Each row has a name. Each question is about the rows just above it. Places in a row count from 0.

S: [151 117 144 121 159 134 121  93 118 122 123 171 130 178 158 121  87  65
  74 156 109 120 138 157  78 106 142 135 171 135 157 137 154 125 123  98
 124 156  90 128 159 147 147]
H: [147 111 139 119 161 140 102  96 129 130 123 183 122 194 152 128  88  80
  77 154 109 130 149 153  66 115 134 127 164 131 167 141 157 116 140  73
 131 167  83 119 166 166 152]
X: [186 133 130 117 138 156  91 140 112 185 122  79 146 152 131 169 190 160
 135 104 148 155 149 138 138 207 100  85  94 153 116 114  73 109 138 134
 165 155 100  84  99 170  91]
W: [141 113 139 121 159 135 112  96 128 122 124 182 123 184 152 121  83  76
  77 156 108 125 142 151  72 105 138 133 167 128 163 141 160 121 134  77
 125 160  90 124 165 156 153]
C: [141 113 139 121 159 135 112  96 128 122 124 182 123 184 152 121  83  76
  77 156 108 125 142 151  72 212  88  76  78 138 133 124  84  95 175 126
 174 169 100  74 114 199 106]
R: [151 117 144 121 159 134 121  93 118 122 123 171 130 178 158 121  87  65
  74 156 109 120 138 157  78 106 142 135 171 135 157 137 154 125 123  80
 124 156  90 128 159 147 147]
Q: [141 113 139 121 159 135 112  96 128 122 124 182 123 184 152 121  83  76
  77 156 108 125 142 151  72 105 138 133 167 128 163 141 160 121 134  77
 125 160  90 126 165 156 153]
Where does [141 113 139 121 159 135 112  96 128 122 124 182 123 184 152 121  83  76
  77 156 108 125 142 151  72 212  88  76  78 137 133 124  84  95 175 126
 174 169 100  74 114 199 106] differ from C, and what was there?	29, [138]
Where does [151 117 144 121 159 134 121  93 118 122 123 171 130 178 158 121  87  65
  74 156 109 120 138 157  78 105 142 135 171 135 157 137 154 125 123  80
 124 156  90 128 159 147 147] differ from R, and what was there?	25, [106]

L: [181 186 166 167 167 200 172 168 157 173 170 163 173 171 164 158 152 161
 175 187 185 174 155 193 170 169 164 178 165]
T: [163 162 190 159 165 159 161 176 172 162 173 178 160 174 170 170 164 171
 164 172 171 182 179 184 183 174 166 171 173]
V: [181 186 166 167 167 200 165 168 157 173 170 163 173 171 164 158 152 161
 175 187 185 174 155 193 170 169 164 178 165]
Z: [173 161 161 167 192 175 172 158 169 172 162 166 173 186 168 176 160 175
 167 152 166 171 163 166 172 172 200 187 166]
Where does [173 161 160 167 192 175 172 158 169 172 162 166 173 186 168 176 160 175
 167 152 166 171 163 166 172 172 200 187 166] differ from Z, and what was there?	2, [161]
One entry of T was changed: [163 163 190 159 165 159 161 176 172 162 173 178 160 174 170 170 164 171
 164 172 171 182 179 184 183 174 166 171 173]. Where, and from what?	1, [162]
Changed L: [181 186 166 167 167 200 172 168 157 173 170 163 173 171 164 158 152 161
 175 187 185 174 155 194 170 169 164 178 165]. Place and old value:	23, [193]
Where does [181 186 166 167 167 200 165 168 157 173 170 163 173 171 164 158 152 161
 175 187 185 174 155 193 170 169 164 177 165] differ from V, and what was there?	27, [178]
Changed Z: [173 161 161 167 192 175 173 158 169 172 162 166 173 186 168 176 160 175
 167 152 166 171 163 166 172 172 200 187 166]. Place and old value:	6, [172]

bet: [129 130 127 127 128 128 127 127]
Degu: [115 127 133 181 159 188  86 140]
ger: [181 185  95  93 142 118  94  99]
soz: [ 83  95  85 203  89 161  66 153]
Lanad: [ 77 121  80 220  97 140  82 142]
vumup: [173 176  99  98 141 120  98 104]
nugup: [100 131 134 156 145 125 120 137]
tolo: [ 94 132 137 164 150 126 117 139]
gofum: [ 74 147  84 217 134 204  80 178]
mizi: [117 125 137 178 160 186  87 137]
One entry of nugup was changed: [100 131 134 156 146 125 120 137]. Where, and from what?	4, [145]
Where does [116 127 133 181 159 188  86 140] differ from Degu, and what was there?	0, [115]
Where does [100 131 134 156 145 124 120 137] differ from nugup, and what was there?	5, [125]
One entry of ger was changed: [181 185  95  94 142 118  94  99]. Where, and from what?	3, [93]
Changed mizi: [117 125 137 178 159 186  87 137]. Place and old value:	4, [160]
Changed vumup: [172 176  99  98 141 120  98 104]. Place and old value:	0, [173]

fop: [145 105 101 149 129 128 124 131 127 115 149 122 117 121]
Gipe: [131 119 128 133 127 128 133 125 128 125 133 123 126 123]
seleg: [146 111 145 121 126 117 124 122 104 141 147 125 124 114]
nipop: [187 153  79  45  50 133 138 112 100 161 195 155 139 190]
Fet: [114 122 107 165 147 124 136 130 141 136 152 133 129 136]
Potil: [135 113 103 122 120 122 126 124 106 148 138 121 124 126]
zabit: [147 175 112 103 134 212  80 146 196 137 119 156 193 175]
tam: [127 132 102 114 126 118 109 135 124 132 136 138 124 131]
One entry of Potil was changed: [135 113 103 122 120 122 126 124 105 148 138 121 124 126]. Where, and from what?	8, [106]
One entry of zabit was changed: [146 175 112 103 134 212  80 146 196 137 119 156 193 175]. Where, and from what?	0, [147]
Where does [187 153  79  45  50 133 137 112 100 161 195 155 139 190] differ from nipop, and what was there?	6, [138]
Where does [145 105 102 149 129 128 124 131 127 115 149 122 117 121] differ from fop, and what was there?	2, [101]
Changed Gipe: [131 118 128 133 127 128 133 125 128 125 133 123 126 123]. Place and old value:	1, [119]
One entry of zabit was changed: [147 176 112 103 134 212  80 146 196 137 119 156 193 175]. Where, and from what?	1, [175]
Changed tam: [127 132 101 114 126 118 109 135 124 132 136 138 124 131]. Place and old value:	2, [102]

reron: [191 184 150 166 133 111 141 102  67 106  96  88 120 146 109 108 149]
bekid: [102  88 105 149 130 110 143 199 174 141 165 129 101 128 103  64  96]
sedi: [126 102 145 200 169 157 159 134 114 116 100  71  95 120  97 113 144]
lefu: [131  96 137 197 186 155 163 142 109 127 100  84 100 105  92 101 137]
dab: [156 120  94 141 192 194 150 169 151 114 124 108  79  96 112  79 115]
kova: [ 93 119 140 111 112 157 206 176 158 153 129  96 110  88  90 105 101]
desa: [173 187 167 156 156 115 131 127  68  94 118  95  98 144 128  92 136]
kagi: [132 109  71  92 114  99 115 140 120 104 154 205 203 146 176 150 104]
zum: [184 156 165 137 117 121 108  77  93 114  90 104 140 123  98 141 185]
kegiv: [ 71  84 105 103 102 148 137 113 142 185 178 153 155 145 110 121 110]
Changed kegiv: [ 71  84 105 103 102 148 137 113 142 185 178 152 155 145 110 121 110]. Place and old value:	11, [153]
Where does [126 102 144 200 169 157 159 134 114 116 100  71  95 120  97 113 144] differ from sedi, and what was there?	2, [145]
One entry of reron was changed: [191 184 150 166 132 111 141 102  67 106  96  88 120 146 109 108 149]. Where, and from what?	4, [133]
Changed bekid: [102  88 105 148 130 110 143 199 174 141 165 129 101 128 103  64  96]. Place and old value:	3, [149]
Changed desa: [173 187 167 156 156 115 131 127  68  94 118  95  97 144 128  92 136]. Place and old value:	12, [98]
Where does [156 120  94 141 192 194 150 170 151 114 124 108  79  96 112  79 115] differ from dab, and what was there?	7, [169]
One entry of desa was changed: [173 187 167 156 156 115 131 127  68  94 118  96  98 144 128  92 136]. Where, and from what?	11, [95]

goged: [ 39 105 133  95 121 141  89 166]
gekid: [132 123 121 133 128 134 127 127]
Bolis: [106 148 158 103 126 104 133 132]
Rolu: [108 117 123 124 127 137 116 138]
Mem: [136 136 134 127 129 120 135 123]
sodu: [116 135 139 117 127 119 128 131]
medi: [198 172 153 137 133  90 174  91]
nebuv: [146 128 122 138 130 130 134 121]
pimu: [112 139 146 112 127 114 130 132]
Changed pimu: [112 139 146 112 127 115 130 132]. Place and old value:	5, [114]
Where does [146 129 122 138 130 130 134 121] differ from nebuv, and what was there?	1, [128]
One entry of nebuv was changed: [146 128 122 138 130 130 134 122]. Where, and from what?	7, [121]
Where does [ 39 105 133  95 121 141  88 166] differ from goged, and what was there?	6, [89]
One entry of sodu was changed: [116 135 139 118 127 119 128 131]. Where, and from what?	3, [117]
Changed gekid: [132 123 121 133 129 134 127 127]. Place and old value:	4, [128]
Changed Mem: [136 136 134 127 129 120 135 122]. Place and old value:	7, [123]

pomit: [ 31  73 183  77  61]
Teruk: [124 115 123 145 134]
Fogob: [153 158 108 130 139]
Zak: [162 136 138 137 137]
sagum: [162 136 192 124  59]
Makug: [168 165  76 135 186]
keput: [ 95  93 142 117 129]
lugi: [127 104 135 140 142]
Rer: [ 83  80 164 125  98]
Bib: [122 120 106 120 169]
One entry of Makug was changed: [168 166  76 135 186]. Where, and from what?	1, [165]
One entry of keput was changed: [ 95  94 142 117 129]. Where, and from what?	1, [93]

mev: [189  34 125  92  91 167  86  94  82  81 107  65 125 113 165 144  93  93
 100  78 194 103  66 178 146 200 146 156 154]
Gima: [133 113 131 118 122 135 130 121 108 131 124 110 107  99 131 129 124 124
 124 106 131 122 104 137 130 138 132 134 137]
befo: [133 113 131 118 122 135 130 121 108 131 124 110 107  99 131 129 124 124
 124 106 131 122 104 137 130 138 132 146 145]
Changed befo: [133 113 131 118 122 135 130 121 108 131 124 110 107  99 131 129 124 124
 124 106 131 122 104 137 130 138 133 146 145]. Place and old value:	26, [132]
Where does [133 113 131 118 122 135 130 121 108 131 124 110 107  99 131 129 124 124
 124 106 131 122 104 137 130 138 131 146 145] differ from befo, and what was there?	26, [132]
Changed Gima: [133 113 131 118 122 135 130 122 108 131 124 110 107  99 131 129 124 124
 124 106 131 122 104 137 130 138 132 134 137]. Place and old value:	7, [121]
Changed Gima: [132 113 131 118 122 135 130 121 108 131 124 110 107  99 131 129 124 124
 124 106 131 122 104 137 130 138 132 134 137]. Place and old value:	0, [133]
One entry of befo was changed: [133 113 131 118 122 135 130 121 108 131 124 110 107  99 131 129 124 124
 124 107 131 122 104 137 130 138 132 146 145]. Where, and from what?	19, [106]

Misos: [117 141 144 120 129 108 172  84  87 141 145 153 142 133  84 156 204 158
 140 167 152 138 103  85 117  92 102  80 142  88  79 165 145 124  97 104
 163 193  95 158 122  95 110 115 152 129 129 122 169 131 155 127  99  69
 120 162 110 173 153 100]
gen: [135 116 130 105 120 108 162  90 108 132 138 126 134 141 105 147 162 132
 121 153 124 151 111 104 105 111 110 106 137 138 124 133 136 129 129 121
 150 157 162 141 140 138 114 128 148 117 116 126 145 133 125  98 135 127
 129 148 137 132 151 127]
Loko: [100 123  85 173 132 178  91 181 175 110 139 108 115 124 130 134  69 122
 153  82 127 110 140 144 143 176 181 175  91 161 170 102 114 111 141 140
  95  90 130 114 131 150 168 119  87 135 125 137 117  97  86 150  98 148
 131  95 134  97  90 123]
redeg: [134 162 110 143 104 135 103 120 126 138 110  97 129 150 126 102  89  98
 137 116 129 122 128 147 131 174 138 128 138 138 141  97 120 134 143 117
 123 124 149 114 171 147 130 141 127 134 131 180 110  98 132 142 145 135
 125 125 146 110 138 178]
neve: [131 125 138 109 130 112 146 116 113 122 130 132 132 119 128 127 156 124
 113 142 141 140 143 109 129 115 114 123 132 121  92 150 116 137 118 116
 128 146 133 134 122 109 118 140 128 111 133 121 124 132 128 114 143 107
 134 139 132 129 135 114]
vozab: [134 144 155 117 119 122 118 135 141 135 106 129 141 114 170 122 125 160
 109 100 107  94 119 129 176 179 122 149 149 141 160 138 103 164 134 159
 140  96 154 106 122 166 136 115 129 131 124 133 112 116 111 139 135 181
  97  91 119 138 124 128]
Zisam: [131 121 145 134 141 150 108 144 154 129 116  79 113 117 126  92  98 108
 130 121 119 137 140 158 131 140 122 154 112 150 155  90  89 123 156 133
 122 105 122 133 142 144 169 146 129 133 147 156 117 119 119 138 129 158
 138 108 145 109 140 154]
zaf: [103 119 143 130 144 114 115 133 102 132 123 136 112 131 135 136 122 141
 106 134 115 128 122 111 136 134 127 100 143 110 133 139 138 128 117 136
 137 153 103 131 128 119 126 120 133 109 125  92 142 150 131 122 118 112
 113 114 129 126 145 125]
Where does [135 116 130 105 120 108 162  90 108 132 138 126 134 141 105 147 162 132
 121 153 124 151 111 104 105 111 110 106 137 138 124 133 136 129 130 121
 150 157 162 141 140 138 114 128 148 117 116 126 145 133 125  98 135 127
 129 148 137 132 151 127] differ from gen, and what was there?	34, [129]
Changed neve: [131 125 138 109 130 112 146 116 113 122 130 132 132 119 128 127 156 124
 113 142 141 140 142 109 129 115 114 123 132 121  92 150 116 137 118 116
 128 146 133 134 122 109 118 140 128 111 133 121 124 132 128 114 143 107
 134 139 132 129 135 114]. Place and old value:	22, [143]
One entry of gen was changed: [135 116 130 105 120 108 162  90 108 132 138 126 134 141 105 147 162 132
 121 153 124 151 111 104 105 111 111 106 137 138 124 133 136 129 129 121
 150 157 162 141 140 138 114 128 148 117 116 126 145 133 125  98 135 127
 129 148 137 132 151 127]. Where, and from what?	26, [110]
Where does [135 116 130 105 120 108 162  90 108 132 138 126 134 141 105 147 162 132
 121 153 124 151 111 104 105 111 110 106 137 138 124 133 136 129 129 121
 150 157 162 141 140 139 114 128 148 117 116 126 145 133 125  98 135 127
 129 148 137 132 151 127] differ from gen, and what was there?	41, [138]
Changed Zisam: [131 121 145 134 141 150 108 144 154 129 116  79 113 117 126  92  98 108
 131 121 119 137 140 158 131 140 122 154 112 150 155  90  89 123 156 133
 122 105 122 133 142 144 169 146 129 133 147 156 117 119 119 138 129 158
 138 108 145 109 140 154]. Place and old value:	18, [130]
Changed redeg: [134 162 110 143 104 135 103 120 126 138 110  97 129 150 126 102  89  98
 137 116 129 122 128 147 131 174 138 128 138 138 141  97 120 134 143 117
 123 124 149 114 171 147 130 141 127 134 131 180 110  98 132 142 145 135
 125 125 146 109 138 178]. Place and old value:	57, [110]

kebo: [144 156 115 128 120  87 123 177  99]
sipi: [208 136 196 163 117 201  86  75  56]
Dalo: [144 126 156 162  96 141 132 181 145]
gimu: [144 126 156 162  96 141 132  48 133]
sike: [144 205  63  90 188  46 129 158  58]
One entry of gimu was changed: [144 126 156 162  97 141 132  48 133]. Where, and from what?	4, [96]
Changed sipi: [208 136 196 164 117 201  86  75  56]. Place and old value:	3, [163]
Changed kebo: [144 156 115 128 120  87 123 176  99]. Place and old value:	7, [177]
Where does [144 126 156 162  96 141 132  47 133] differ from gimu, and what was there?	7, [48]

Mez: [173 197 143 132 176 180  96 104 134 147]
gepi: [ 98 166 206 136 114 164 162 122 180 148]
zamog: [ 99 138 143 124 119 121 130 106 152 110]
davik: [101 100 124 131  92 123 162 161 146 145]
One entry of davik was changed: [101 100 123 131  92 123 162 161 146 145]. Where, and from what?	2, [124]
Changed zamog: [ 99 139 143 124 119 121 130 106 152 110]. Place and old value:	1, [138]
Changed gepi: [ 98 166 205 136 114 164 162 122 180 148]. Place and old value:	2, [206]
One entry of davik was changed: [101 100 124 131  92 123 162 162 146 145]. Where, and from what?	7, [161]
One entry of Mez was changed: [173 197 143 132 176 180  97 104 134 147]. Where, and from what?	6, [96]
One entry of zamog was changed: [ 99 138 143 124 118 121 130 106 152 110]. Where, and from what?	4, [119]

